Below are the code and all the weights of a small trained network. Each question names an input and a target symbol and asks about switching units off, where a switched-off unit gives its printed mean instead of its output.

import numpy as np


def w(rows, s, z=0):
    codes = np.array(rows[::2]) - 128.0
    scale = np.full(codes.shape[1], s)
    scale[-1] = z or s
    return codes * scale


def f(y):
    return y / 2 * (1 + np.tanh(0.7978845608 * (y + 0.044715 * y**3)))


def softmax(a):
    e = np.exp(a - a.max(-1, keepdims=True))
    return e / e.sum(-1, keepdims=True)


def log_softmax(a):
    a = a - a.max(-1, keepdims=True)
    return a - np.log(np.exp(a).sum(-1, keepdims=True))


def net(x, mask):
    ids = ['αθξπστφψ'.index(c) for c in x.split()]
    T = len(ids)
    res = E[ids] + P[:T]
    q, k, v = (res @ M[0].T for M in (Q, K, V))
    z = softmax(np.where(np.tri(T) > 0, q @ k.T / 4**0.5, -1e9)) @ v
    res = res + np.where(mask[0], z, O[0][:, -1]) @ O[0][:, :-1]
    y = f(res @ A[0][:, :-1].T + A[0][:, -1])
    res = res + np.where(mask[1:13], y, B[0][:, -1]) @ B[0][:, :-1]
    return log_softmax(res[-1] @ U[:, :-1].T + U[:, -1])


Q, K, V, O, A, B = {}, {}, {}, {}, {}, {}
E = w([
[187,214,105,87,156],'α',
[197,162,139,143,142],'θ',
[119,125,111,196,219],'ξ',
[169,138,38,251,116],'π',
[72,230,106,144,132],'σ',
[79,144,109,169,42],'τ',
[66,233,177,119,125],'φ',
[70,119,178,204,93],'ψ',
],0.019)
P = w([
[183,141,95,26,179],'0',
[153,132,117,83,173],'1',
[146,145,123,130,158],'2',
[145,163,150,193,155],'3',
[136,177,169,247,141],'4',
[131,170,173,254,127],'5',
[145,165,176,228,122],'6',
],0.0058)
Q[0] = w([
[50,122,130,91,120],'h1',
[86,38,89,3,147],'h1',
[164,165,87,211,134],'h1',
[101,178,140,137,113],'h1',
],0.012)
K[0] = w([
[212,110,182,62,60],'h1',
[166,100,60,24,128],'h1',
[1,175,106,163,56],'h1',
[16,128,243,185,146],'h1',
],0.0079)
V[0] = w([
[54,99,219,121,134],'h1',
[162,141,178,101,188],'h1',
[110,243,145,81,75],'h1',
[160,156,120,121,102],'h1',
],0.011)
O[0] = w([
[125,26,74,63,169,255],'h1',
[168,122,250,108,192,42],'h1',
[85,108,151,104,57,251],'h1',
[127,138,184,174,81,98],'h1',
],0.011,0.0034)
A[0] = w([
[162,190,123,92,86,98],'n1',
[222,112,193,40,219,166],'n2',
[87,199,149,89,97,2],'n3',
[149,110,117,124,1,139],'n4',
[143,178,167,202,58,181],'n5',
[158,207,202,215,150,28],'n6',
[27,220,116,32,213,207],'n7',
[113,49,165,157,230,184],'n8',
[189,216,76,167,150,174],'n9',
[80,112,63,143,87,91],'n10',
[248,139,102,204,141,105],'n11',
[167,4,94,158,124,129],'n12',
],0.0085,0.0052)
B[0] = w([
[120,191,120,199,181,157],'n1',
[66,189,95,67,116,196],'n2',
[167,142,118,155,201,155],'n3',
[120,155,167,106,209,196],'n4',
[168,94,164,113,107,233],'n5',
[154,87,29,69,126,206],'n6',
[157,88,102,235,44,228],'n7',
[106,147,100,91,68,237],'n8',
[133,114,114,109,175,255],'n9',
[116,130,151,139,218,210],'n10',
[98,2,202,101,144,223],'n11',
[152,127,152,107,66,208],'n12',
],0.0086,0.0077)
U = w([
[187,211,90,124,137,113],'α',
[180,109,182,36,93,124],'θ',
[31,166,136,102,249,98],'ξ',
[174,70,160,175,173,2],'π',
[173,133,185,202,53,152],'σ',
[91,181,144,254,231,108],'τ',
[70,90,183,96,29,189],'φ',
[56,84,64,106,90,170],'ψ',
],0.0082,0.0046)

Each question gives the input, a string of symbols that net reads in full, and the target symbol t.
The units are the heads (4 rows each of Q, K, V and O) and the neurons (one row each of A and B). Each row of codes is followed by its name. A weight is (code - 128) times the scale printed after its matrix; where a second scale follows, it is the last column's (O, A, B and U).
mask holds one flag per unit, heads first, then neurons. A switched-off unit (its flag False) gives its mean, the last column of its rows in O or B, instead of its output. The means were averaged over made-up inputs and are rounded, as every weight is.
A unit's drop is (log p(t) with every unit on - log p(t) with that unit switched off) / (log p(t) with every unit on - log p(t) with every unit switched off).
The circuit of an input: a set's keep is (log p(t) with only the set's units on - log p(t) with every unit switched off) / (log p(t) with every unit on - log p(t) with every unit switched off). Starting from the 12 units with the biggest drops (on a tie, the unit counted first), units are removed one at a time, each time the one whose removal leaves the highest keep (on an exact tie, the one counted first), for as long as the keep stays at least 0.8.
circuit, biggest first: the units of the circuit, biggest drop first
unit that matters most: the unit with the biggest drop
k most important neurons: the k neurons with the biggest drops, biggest first
drop of u: that unit's drop, to one decimal
input α φ ξ α τ, target ξ: circuit, biggest first => n4, n10, h1
input θ π π π ξ, target π: circuit, biggest first => h1, n11, n5, n6
input θ π ξ θ α π θ, target π: unit that matters most => n11
input τ ψ τ ξ, target ψ: circuit, biggest first => n8, h1
input σ φ σ τ ξ ξ τ, target τ: 2 most important neurons => n4, n10
input σ ξ τ, target ξ: 2 most important neurons => n4, n7
input θ σ θ, target σ: circuit, biggest first => h1, n2
input τ τ α π α π, target π: 2 most important neurons => n11, n5
input ξ α α, target ξ: circuit, biggest first => n2, h1
input ψ ψ ψ ξ, target ψ: circuit, biggest first => h1, n8
input ξ π ξ π ξ, target π: circuit, biggest first => h1, n11, n6
input α τ π, target τ: circuit, biggest first => h1, n10
input τ ψ ξ α, target ψ: circuit, biggest first => h1, n7, n2
input σ ψ τ ξ σ, target τ: 2 most important neurons => n8, n6
input ξ α θ, target ξ: unit that matters most => n2
input ξ ξ ξ σ ψ θ, target ψ: 2 most important neurons => n5, n4
input θ θ α π ξ ξ α, target ξ: circuit, biggest first => h1, n2, n11
input ψ α ξ π σ ξ σ, target σ: drop of n7 => 0.5
input ξ φ ξ, target φ: drop of n8 => 0.2
input π ξ τ π σ, target τ: unit that matters most => n3
input φ θ τ τ, target τ: drop of n7 => -0.1
